Below is a small trained network, with its code and all its weights. Each question gives an input and a class and asks what happens when units are switched off, that is, made to give their printed mean instead of their output.

import numpy as np


def w(rows, s, z=0):
    codes = np.array(rows[::2]) - 128.0
    scale = np.full(codes.shape[1], s)
    scale[-1] = z or s
    return codes * scale


def f(y):
    return y / 2 * (1 + np.tanh(0.7978845608 * (y + 0.044715 * y**3)))


def log_softmax(a):
    a = a - a.max(-1, keepdims=True)
    return a - np.log(np.exp(a).sum(-1, keepdims=True))


def net(x, mask):
    res = np.array(x, float).reshape(1, 6) / 4 @ E
    y = f(res @ A[0][:, :-1].T + A[0][:, -1])
    res = res + np.where(mask, y, B[0][:, -1]) @ B[0][:, :-1]
    return log_softmax(res[-1] @ U[:, :-1].T + U[:, -1])


A, B = {}, {}
E = w([
[128,130,128,124],'x0',
[158,33,66,50],'x1',
[131,180,217,2],'x2',
[104,228,9,63],'x3',
[127,126,128,130],'x4',
[1,97,110,104],'x5',
],0.0052)
A[0] = w([
[165,120,77,187,107],'N1',
[161,119,70,195,105],'N2',
[89,197,176,188,129],'N3',
[164,37,101,72,135],'N4',
[153,122,86,171,103],'N5',
[143,65,99,91,103],'N6',
[221,155,119,153,135],'N7',
[99,138,140,127,83],'N8',
[110,112,102,171,184],'N9',
[130,165,47,96,110],'N10',
[97,110,86,191,104],'N11',
[108,187,156,170,110],'N12',
[125,174,66,122,128],'N13',
[110,125,161,93,154],'N14',
[228,167,130,146,113],'N15',
[5,122,132,132,96],'N16',
[117,113,106,163,89],'N17',
[135,116,150,136,144],'N18',
[109,187,73,127,116],'N19',
[127,110,113,134,203],'N20',
[120,111,93,172,108],'N21',
[86,195,173,181,95],'N22',
[24,103,126,116,105],'N23',
[113,137,139,144,103],'N24',
[140,138,187,71,140],'N25',
[178,152,105,122,99],'N26',
[131,66,185,162,90],'N27',
[132,127,78,177,133],'N28',
[144,159,187,89,123],'N29',
[134,43,185,124,129],'N30',
[119,186,169,50,112],'N31',
[135,131,125,129,255],'N32',
[183,140,158,111,71],'N33',
[154,66,112,71,93],'N34',
],0.011,0.0081)
B[0] = w([
[108,128,151,55,162],'N1',
[114,136,163,41,169],'N2',
[204,212,29,99,179],'N3',
[191,201,7,95,178],'N4',
[126,128,145,76,144],'N5',
[178,140,64,102,140],'N6',
[65,47,97,154,170],'N7',
[151,100,124,119,114],'N8',
[88,202,154,100,198],'N9',
[211,119,185,207,167],'N10',
[118,125,165,28,162],'N11',
[179,145,63,124,146],'N12',
[168,124,186,185,164],'N13',
[87,159,136,100,158],'N14',
[70,5,80,161,161],'N15',
[76,4,92,154,169],'N16',
[149,115,144,78,127],'N17',
[130,136,142,148,145],'N18',
[181,116,174,185,160],'N19',
[78,198,123,136,197],'N20',
[140,137,150,63,145],'N21',
[233,158,48,98,156],'N22',
[75,3,100,150,161],'N23',
[147,130,125,113,120],'N24',
[88,169,160,45,170],'N25',
[120,73,129,153,128],'N26',
[204,86,207,190,162],'N27',
[125,177,163,67,167],'N28',
[108,144,154,67,157],'N29',
[178,122,197,205,182],'N30',
[122,149,188,57,173],'N31',
[12,227,126,192,254],'N32',
[146,40,128,95,124],'N33',
[190,168,72,80,140],'N34',
],0.021,0.0069)
U = w([
[209,163,1,135,83],'0',
[61,159,148,184,255],'1',
[83,124,225,40,29],'2',
[62,162,141,206,195],'3',
[195,112,239,238,169],'4',
[48,3,77,154,200],'5',
[132,84,135,156,13],'6',
[190,20,134,123,18],'7',
],0.0053,0.0059)

Each question gives the input, the list of numbers given to net, and the class t.
The units are the neurons (one row each of A and B). Each row of codes is followed by its name. A weight is (code - 128) times the scale printed after its matrix; where a second scale follows, it is the last column's (A, B and U).
mask holds one flag per neuron, in row order. A switched-off neuron (its flag False) gives its mean, the last column of its row in B, instead of its output. The means were averaged over made-up inputs and are rounded, as every weight is.
A unit's drop is (log p(t) with every unit on - log p(t) with that unit switched off) / (log p(t) with every unit on - log p(t) with every unit switched off).
The circuit of an input: a set's keep is (log p(t) with only the set's units on - log p(t) with every unit switched off) / (log p(t) with every unit on - log p(t) with every unit switched off). Starting from the 12 units with the biggest drops (on a tie, the unit counted first), units are removed one at a time, each time the one whose removal leaves the highest keep (on an exact tie, the one counted first), for as long as the keep stays at least 0.8.
circuit, biggest first: the units of the circuit, biggest drop first
most important unit: the unit with the biggest drop
top k neurons: the k neurons with the biggest drops, biggest first
drop of u: that unit's drop, to one decimal
input [-1,6,-1,-8,1,-4], class 4: top 2 neurons	[N30 N27]
input [-1,7,-1,7,-6,-4], class 0: circuit, biggest first	[N4]
input [0,-7,8,3,7,2], class 2: top 2 neurons	[N31 N25]
input [2,1,-2,8,5,8], class 4: circuit, biggest first	[N10 N19]
input [-4,0,-7,-4,-4,-6], class 2: circuit, biggest first	[N2 N1]
input [-3,0,2,0,-2,5], class 5: circuit, biggest first	[N23 N16]
input [2,-1,-6,7,-3,5], class 4: circuit, biggest first	[N10 N19]
input [0,6,2,0,-2,-8], class 5: circuit, biggest first	[N15 N7]
input [2,-6,-2,-7,3,-8], class 5: top 2 neurons	[N15 N7]
input [5,3,8,3,5,-6], class 2: top 2 neurons	[N31 N25]
input [-5,-8,7,8,1,6], class 0: top 3 neurons	[N3 N22 N12]
input [-1,1,-5,-2,-1,6], class 5: top 2 neurons	[N23 N16]
input [-7,4,-2,8,1,0], class 4: circuit, biggest first	[N10 N13]
input [-1,2,6,-5,-1,8], class 5: most important unit	N23
input [-4,-7,-3,3,2,0], class 0: circuit, biggest first	[N3 N22]
input [5,-4,3,6,-3,7], class 5: top 3 neurons	[N16 N23 N30]
input [0,-2,0,6,0,4], class 4: circuit, biggest first	[N10 N19 N13]
input [3,-6,5,-7,-3,3], class 4: top 3 neurons	[N27 N30 N4]
input [-3,-1,-2,-7,-6,-1], class 4: top 2 neurons	[N27 N30]
input [-3,-8,-8,1,3,-7], class 0: top 2 neurons	[N3 N22]
input [-3,-3,8,6,-4,0], class 2: circuit, biggest first	[N31]
input [4,0,-7,8,-6,-4], class 4: top 3 neurons	[N10 N13 N19]
input [8,8,8,8,1,-2], class 0: top 2 neurons	[N4 N34]
input [-3,-6,0,2,6,-4], class 0: drop of N22	0.3
